Below is a small trained network, with its code and all its weights. Each question gives an input and a target symbol and asks what happens when units are switched off, that is, made to give their printed mean instead of their output.

import numpy as np


def w(rows, s, z=0):
    codes = np.array(rows[::2]) - 128.0
    scale = np.full(codes.shape[1], s)
    scale[-1] = z or s
    return codes * scale


def f(y):
    return y / 2 * (1 + np.tanh(0.7978845608 * (y + 0.044715 * y**3)))


def softmax(a):
    e = np.exp(a - a.max(-1, keepdims=True))
    return e / e.sum(-1, keepdims=True)


def log_softmax(a):
    a = a - a.max(-1, keepdims=True)
    return a - np.log(np.exp(a).sum(-1, keepdims=True))


def net(x, mask):
    ids = ['ΠΨαδμξτφ'.index(c) for c in x.split()]
    T = len(ids)
    res = E[ids] + P[:T]
    u = 0
    for l in range(3):
        r = res
        for j in range(2):
            rows = slice(2 * j, 2 * j + 2)
            q, k, v = (r @ M[l][rows].T for M in (Q, K, V))
            z = softmax(np.where(np.tri(T) > 0, q @ k.T / 2**0.5, -1e9)) @ v
            o = O[l][rows]
            res = res + np.where(mask[u + j], z, o[:, -1]) @ o[:, :-1]
        u += 2
        y = f(res @ A[l][:, :-1].T + A[l][:, -1])
        res = res + np.where(mask[u : u + 8], y, B[l][:, -1]) @ B[l][:, :-1]
        u += 8
    return log_softmax(res[-1] @ U[:, :-1].T + U[:, -1])


Q, K, V, O, A, B = {}, {}, {}, {}, {}, {}
E = w([
[107,5,55],'Π',
[149,100,33],'Ψ',
[109,7,43],'α',
[93,140,171],'δ',
[113,147,208],'μ',
[122,143,98],'ξ',
[158,89,51],'τ',
[123,127,131],'φ',
],0.014)
P = w([
[93,94,86],'0',
[248,138,154],'1',
[117,94,78],'2',
[119,172,70],'3',
[226,114,161],'4',
[105,98,130],'5',
[127,179,78],'6',
[239,76,165],'7',
[97,89,145],'8',
[123,248,135],'9',
[221,57,188],'10',
],0.014)
Q[0] = w([
[47,191,167],'0.h0',
[254,148,103],'0.h0',
[151,201,117],'0.h1',
[74,164,139],'0.h1',
],0.0097)
K[0] = w([
[247,164,143],'0.h0',
[136,200,150],'0.h0',
[130,179,84],'0.h1',
[168,140,152],'0.h1',
],0.011)
V[0] = w([
[192,60,167],'0.h0',
[6,152,130],'0.h0',
[120,196,123],'0.h1',
[253,26,197],'0.h1',
],0.006)
O[0] = w([
[88,239,122,202],'0.h0',
[86,112,255,57],'0.h0',
[104,251,171,20],'0.h1',
[201,125,127,250],'0.h1',
],0.0074,0.002)
A[0] = w([
[94,132,146,46],'0.n0',
[211,28,137,194],'0.n1',
[101,71,80,92],'0.n2',
[170,123,98,128],'0.n3',
[60,157,59,148],'0.n4',
[149,159,194,177],'0.n5',
[4,199,68,253],'0.n6',
[54,132,109,166],'0.n7',
],0.013,0.0035)
B[0] = w([
[100,103,148,119],'0.n0',
[131,222,116,254],'0.n1',
[89,212,222,172],'0.n2',
[117,167,227,159],'0.n3',
[81,161,1,164],'0.n4',
[134,179,53,153],'0.n5',
[137,89,27,181],'0.n6',
[39,52,96,141],'0.n7',
],0.0061,0.013)
Q[1] = w([
[202,182,93],'1.h0',
[68,190,124],'1.h0',
[102,56,254],'1.h1',
[61,209,207],'1.h1',
],0.0067)
K[1] = w([
[108,157,139],'1.h0',
[128,252,196],'1.h0',
[92,143,139],'1.h1',
[127,127,174],'1.h1',
],0.012)
V[1] = w([
[1,160,106],'1.h0',
[191,116,156],'1.h0',
[69,133,208],'1.h1',
[148,152,187],'1.h1',
],0.0076)
O[1] = w([
[201,109,89,141],'1.h0',
[78,205,254,111],'1.h0',
[205,23,80,2],'1.h1',
[61,142,136,85],'1.h1',
],0.0063,0.0045)
A[1] = w([
[218,198,38,253],'1.n0',
[45,136,137,68],'1.n1',
[116,173,76,67],'1.n2',
[168,12,43,129],'1.n3',
[94,66,74,189],'1.n4',
[169,46,137,97],'1.n5',
[149,204,135,60],'1.n6',
[114,93,160,162],'1.n7',
],0.011,0.0039)
B[1] = w([
[64,143,216,253],'1.n0',
[138,78,212,140],'1.n1',
[95,103,133,169],'1.n2',
[41,1,152,144],'1.n3',
[59,97,153,153],'1.n4',
[143,61,194,126],'1.n5',
[194,16,133,168],'1.n6',
[207,101,115,123],'1.n7',
],0.0079,0.018)
Q[2] = w([
[122,64,86],'2.h0',
[7,150,55],'2.h0',
[207,87,144],'2.h1',
[165,159,195],'2.h1',
],0.011)
K[2] = w([
[118,152,1],'2.h0',
[89,193,146],'2.h0',
[151,3,122],'2.h1',
[164,38,164],'2.h1',
],0.0096)
V[2] = w([
[173,193,209],'2.h0',
[187,213,99],'2.h0',
[105,136,91],'2.h1',
[184,97,248],'2.h1',
],0.011)
O[2] = w([
[172,123,253,80],'2.h0',
[59,212,49,2],'2.h0',
[72,152,123,139],'2.h1',
[254,132,117,121],'2.h1',
],0.0076,0.024)
A[2] = w([
[138,205,213,101],'2.n0',
[139,73,98,69],'2.n1',
[237,125,102,76],'2.n2',
[85,147,149,177],'2.n3',
[126,107,31,22],'2.n4',
[221,219,159,87],'2.n5',
[127,8,112,108],'2.n6',
[54,97,114,2],'2.n7',
],0.012,0.0068)
B[2] = w([
[103,164,102,196],'2.n0',
[51,218,137,168],'2.n1',
[92,146,59,172],'2.n2',
[168,116,1,179],'2.n3',
[209,125,103,136],'2.n4',
[139,120,76,171],'2.n5',
[117,169,116,250],'2.n6',
[243,135,179,186],'2.n7',
],0.0074,0.02)
U = w([
[157,137,245,58],'Π',
[81,228,142,155],'Ψ',
[141,139,232,21],'α',
[116,173,34,174],'δ',
[247,121,121,243],'μ',
[76,77,117,252],'ξ',
[201,244,144,30],'τ',
[159,123,175,102],'φ',
],0.011,0.0035)

Each question gives the input, a string of symbols that net reads in full, and the target symbol t.
The units are the heads (2 rows each of Q, K, V and O) and the neurons (one row each of A and B). Each row of codes is followed by its name. A weight is (code - 128) times the scale printed after its matrix; where a second scale follows, it is the last column's (O, A, B and U).
mask holds one flag per unit, layer by layer, with each layer's heads first. A switched-off unit (its flag False) gives its mean, the last column of its rows in O or B, instead of its output. The means were averaged over made-up inputs and are rounded, as every weight is.
A unit's drop is (log p(t) with every unit on - log p(t) with that unit switched off) / (log p(t) with every unit on - log p(t) with every unit switched off).
The circuit of an input: a set's keep is (log p(t) with only the set's units on - log p(t) with every unit switched off) / (log p(t) with every unit on - log p(t) with every unit switched off). Starting from the 12 units with the biggest drops (on a tie, the unit counted first), units are removed one at a time, each time the one whose removal leaves the highest keep (on an exact tie, the one counted first), for as long as the keep stays at least 0.8.
circuit, biggest first: the units of the circuit, biggest drop first
most important unit: the unit with the biggest drop
k most important neurons: the k neurons with the biggest drops, biggest first
k most important neurons of layer l: the k neurons of layer l with the biggest drops, biggest first
which heads matter: for each layer, one digit per head in row order, 1 if its drop is at least 0.15 and else 0, layers parted by /
input ξ Ψ δ, target δ: circuit, biggest first	[1.n0; 0.n4; 2.h0; 0.n1]
input δ μ μ τ, target ξ: most important unit	1.n6
input Ψ τ μ φ μ Π Ψ ξ, target Ψ: which heads matter	01 / 10 / 11
input ξ ξ μ μ Ψ ξ Π μ, target ξ: 2 most important neurons	[1.n3; 0.n7]
input Ψ μ δ, target δ: circuit, biggest first	[1.n0; 0.n1; 2.h0]
input Π μ Ψ μ, target δ: 2 most important neurons of layer 0	[0.n2; 0.n1]
input τ μ μ Ψ φ, target τ: circuit, biggest first	[2.h0; 2.n0; 2.h1]
input μ τ Ψ τ μ μ Ψ, target ξ: circuit, biggest first	[0.n1; 1.n4; 2.n3]
input φ μ Ψ, target Ψ: circuit, biggest first	[2.h0; 0.n2]
input φ α τ τ τ δ τ, target Ψ: 3 most important neurons	[1.n3; 0.n3; 1.n0]
input Ψ δ Π Π ξ, target Ψ: circuit, biggest first	[2.h0; 2.n7]
input δ Π μ μ μ μ τ ξ, target δ: which heads matter	11 / 11 / 10
input τ Ψ μ μ Ψ, target τ: 2 most important neurons	[2.n0; 0.n2]
input μ μ Π Ψ μ μ μ δ, target μ: circuit, biggest first	[2.h1]
input δ ξ Π τ τ Ψ μ Π, target δ: 2 most important neurons of layer 0	[0.n1; 0.n7]
input Ψ Π μ μ μ, target Ψ: 3 most important neurons	[0.n1; 1.n3; 2.n0]
input μ μ Π Π μ μ μ Ψ Π φ μ, target μ: circuit, biggest first	[2.h1; 0.n4]
input μ τ Ψ δ, target ξ: 2 most important neurons	[1.n1; 1.n0]
input μ Ψ Π, target Π: which heads matter	00 / 10 / 01
input Ψ τ Ψ μ μ α δ Ψ φ Π μ, target Ψ: 2 most important neurons of layer 0	[0.n1; 0.n7]
input Ψ ξ μ δ δ, target Ψ: 2 most important neurons	[1.n3; 1.n6]
input α α α τ τ α μ, target ξ: which heads matter	10 / 10 / 00
input α Ψ ξ μ τ, target α: 3 most important neurons	[1.n3; 0.n7; 0.n1]
